Below are the code and all the weights of a small trained network. Each question names an input and a target symbol and asks about switching units off, where a switched-off unit gives its printed mean instead of its output.

import numpy as np


def w(rows, s, z=0):
    codes = np.array(rows[::2]) - 128.0
    scale = np.full(codes.shape[1], s)
    scale[-1] = z or s
    return codes * scale


def f(y):
    return y / 2 * (1 + np.tanh(0.7978845608 * (y + 0.044715 * y**3)))


def softmax(a):
    e = np.exp(a - a.max(-1, keepdims=True))
    return e / e.sum(-1, keepdims=True)


def log_softmax(a):
    a = a - a.max(-1, keepdims=True)
    return a - np.log(np.exp(a).sum(-1, keepdims=True))


def net(x, mask):
    ids = ['γεθλτφψω'.index(c) for c in x.split()]
    T = len(ids)
    res = E[ids] + P[:T]
    u = 0
    for l in range(3):
        q, k, v = (res @ M[l].T for M in (Q, K, V))
        z = softmax(np.where(np.tri(T) > 0, q @ k.T / 2**0.5, -1e9)) @ v
        res = res + np.where(mask[u], z, O[l][:, -1]) @ O[l][:, :-1]
        u += 1
        y = f(res @ A[l][:, :-1].T + A[l][:, -1])
        res = res + np.where(mask[u : u + 8], y, B[l][:, -1]) @ B[l][:, :-1]
        u += 8
    return log_softmax(res[-1] @ U[:, :-1].T + U[:, -1])


Q, K, V, O, A, B = {}, {}, {}, {}, {}, {}
E = w([
[106,127,117,147,248],'γ',
[94,151,125,148,130],'ε',
[116,79,169,164,133],'θ',
[160,79,24,30,134],'λ',
[190,175,176,113,110],'τ',
[175,154,177,160,169],'φ',
[102,147,126,150,124],'ψ',
[110,149,127,155,121],'ω',
],0.013)
P = w([
[2,182,78,126,103],'0',
[97,121,138,125,128],'1',
[127,121,140,148,139],'2',
[149,116,141,157,142],'3',
[166,116,142,167,145],'4',
[174,116,144,171,149],'5',
[185,117,146,179,151],'6',
],0.0075)
Q[0] = w([
[49,149,123,120,2],'0.h0',
[204,204,140,115,202],'0.h0',
],0.0079)
K[0] = w([
[79,152,239,255,170],'0.h0',
[207,222,94,73,150],'0.h0',
],0.0065)
V[0] = w([
[168,73,10,7,88],'0.h0',
[105,178,251,253,156],'0.h0',
],0.0048)
O[0] = w([
[196,203,240,18,217,2],'0.h0',
[63,42,41,253,27,243],'0.h0',
],0.0038,0.0022)
A[0] = w([
[99,125,108,120,129,94],'0.n0',
[217,79,124,49,179,247],'0.n1',
[64,113,54,65,126,160],'0.n2',
[100,185,155,164,183,253],'0.n3',
[125,2,95,193,159,189],'0.n4',
[53,125,7,141,139,213],'0.n5',
[115,115,30,60,134,111],'0.n6',
[122,19,128,185,140,215],'0.n7',
],0.0072,0.0027)
B[0] = w([
[83,109,98,104,120,122],'0.n0',
[237,148,135,59,201,160],'0.n1',
[92,46,32,113,48,131],'0.n2',
[100,187,128,234,185,184],'0.n3',
[119,1,62,217,66,253],'0.n4',
[29,165,61,167,95,181],'0.n5',
[160,35,47,13,57,121],'0.n6',
[129,49,100,202,113,250],'0.n7',
],0.0057,0.0061)
Q[1] = w([
[96,171,154,208,254],'1.h0',
[189,157,195,123,154],'1.h0',
],0.0076)
K[1] = w([
[246,141,144,106,198],'1.h0',
[149,103,122,104,120],'1.h0',
],0.013)
V[1] = w([
[60,184,88,87,195],'1.h0',
[95,254,222,166,235],'1.h0',
],0.0049)
O[1] = w([
[101,41,135,78,151,70],'1.h0',
[80,148,140,85,254,3],'1.h0',
],0.0072,0.0028)
A[1] = w([
[107,31,78,219,47,176],'1.n0',
[156,88,158,189,58,170],'1.n1',
[147,92,156,181,64,171],'1.n2',
[151,54,104,3,172,145],'1.n3',
[157,144,6,185,124,208],'1.n4',
[207,242,189,93,114,251],'1.n5',
[44,101,37,129,152,105],'1.n6',
[73,122,53,140,141,134],'1.n7',
],0.0058,0.0027)
B[1] = w([
[143,72,95,198,107,252],'1.n0',
[160,58,94,163,135,191],'1.n1',
[158,63,93,161,135,184],'1.n2',
[219,151,55,95,176,140],'1.n3',
[166,183,73,165,52,183],'1.n4',
[111,156,254,205,203,139],'1.n5',
[27,138,153,119,61,151],'1.n6',
[73,153,157,153,66,149],'1.n7',
],0.0058,0.018)
Q[2] = w([
[98,148,255,133,190],'2.h0',
[101,147,138,156,141],'2.h0',
],0.0069)
K[2] = w([
[85,117,254,166,124],'2.h0',
[140,160,191,158,140],'2.h0',
],0.0051)
V[2] = w([
[11,19,102,193,38],'2.h0',
[253,20,69,152,152],'2.h0',
],0.0049)
O[2] = w([
[121,198,175,86,216,255],'2.h0',
[176,253,42,60,84,207],'2.h0',
],0.0059,0.021)
A[2] = w([
[128,206,114,103,132,202],'2.n0',
[98,2,150,126,128,68],'2.n1',
[187,128,94,148,115,170],'2.n2',
[92,103,150,190,126,254],'2.n3',
[55,89,121,82,190,114],'2.n4',
[109,114,72,141,31,82],'2.n5',
[159,177,58,63,100,156],'2.n6',
[116,96,75,143,43,78],'2.n7',
],0.0083,0.0054)
B[2] = w([
[47,106,254,183,187,169],'2.n0',
[71,142,165,178,193,140],'2.n1',
[166,127,116,128,82,248],'2.n2',
[137,188,140,212,117,244],'2.n3',
[204,100,5,23,97,136],'2.n4',
[59,55,207,49,169,225],'2.n5',
[105,132,205,164,115,189],'2.n6',
[87,94,188,63,147,220],'2.n7',
],0.0076,0.012)
U = w([
[18,149,226,170,208,180],'γ',
[255,179,27,178,16,230],'ε',
[131,134,111,109,114,13],'θ',
[124,101,57,72,185,138],'λ',
[122,126,121,98,127,11],'τ',
[123,133,118,106,121,8],'φ',
[120,133,119,105,126,3],'ψ',
[122,87,185,56,97,138],'ω',
],0.006,0.0057)

Each question gives the input, a string of symbols that net reads in full, and the target symbol t.
The units are the heads (2 rows each of Q, K, V and O) and the neurons (one row each of A and B). Each row of codes is followed by its name. A weight is (code - 128) times the scale printed after its matrix; where a second scale follows, it is the last column's (O, A, B and U).
mask holds one flag per unit, layer by layer, with each layer's heads first. A switched-off unit (its flag False) gives its mean, the last column of its rows in O or B, instead of its output. The means were averaged over made-up inputs and are rounded, as every weight is.
A unit's drop is (log p(t) with every unit on - log p(t) with that unit switched off) / (log p(t) with every unit on - log p(t) with every unit switched off).
The circuit of an input: a set's keep is (log p(t) with only the set's units on - log p(t) with every unit switched off) / (log p(t) with every unit on - log p(t) with every unit switched off). Starting from the 12 units with the biggest drops (on a tie, the unit counted first), units are removed one at a time, each time the one whose removal leaves the highest keep (on an exact tie, the one counted first), for as long as the keep stays at least 0.8.
circuit, biggest first: the units of the circuit, biggest drop first
top k neurons: the k neurons with the biggest drops, biggest first
k most important neurons of layer l: the k neurons of layer l with the biggest drops, biggest first
drop of u: that unit's drop, to one decimal
input φ ψ θ λ θ, target ω: top 4 neurons	2.n5, 2.n7, 0.n1, 0.n6
input ω φ ω λ φ φ ψ, target γ: top neuron	1.n5
input θ θ λ τ ω φ φ, target γ: circuit, biggest first	0.h0, 1.n5
input θ ψ θ θ λ, target ω: top 3 neurons	0.n6, 2.n6, 2.n5
input θ θ θ θ τ ω, target γ: top 3 neurons	2.n0, 0.n4, 2.n6
input φ θ τ, target γ: top 2 neurons	0.n4, 1.n0
input ε φ τ θ λ ψ, target ω: top 2 neurons	2.n5, 0.n1
input λ ω θ θ ε ψ, target ω: top 4 neurons	0.n1, 0.n6, 2.n5, 1.n3
input ω θ τ λ, target ω: top 2 neurons	2.n6, 0.n6
input ω θ λ θ ω, target ω: top 3 neurons	2.n5, 0.n1, 0.n6
input θ θ φ τ λ γ ω, target λ: top 2 neurons	2.n4, 0.n4
input θ θ θ λ θ, target ω: top 3 neurons	2.n5, 0.n6, 2.n7
input λ γ ω θ θ θ ψ, target λ: top 2 neurons	2.n4, 0.n4
input φ ε λ ω, target ω: top neuron	2.n5
input θ φ ε λ θ φ ω, target γ: 2 most important neurons of layer 0	0.n4, 0.n3
input φ ε θ γ λ γ, target λ: top 2 neurons	2.n4, 1.n4
input λ γ ω, target λ: 2 most important neurons of layer 1	1.n3, 1.n4
input θ φ θ, target ε: drop of 1.n4	0.1
input φ ω ω θ φ λ φ, target γ: drop of 0.n3	0.3
input ω θ φ λ θ θ ε, target ω: drop of 1.h0	0.7
input θ ψ θ θ ω θ, target ε: drop of 0.n1	0.0
input φ φ φ, target ε: most important neuron of layer 2	2.n5
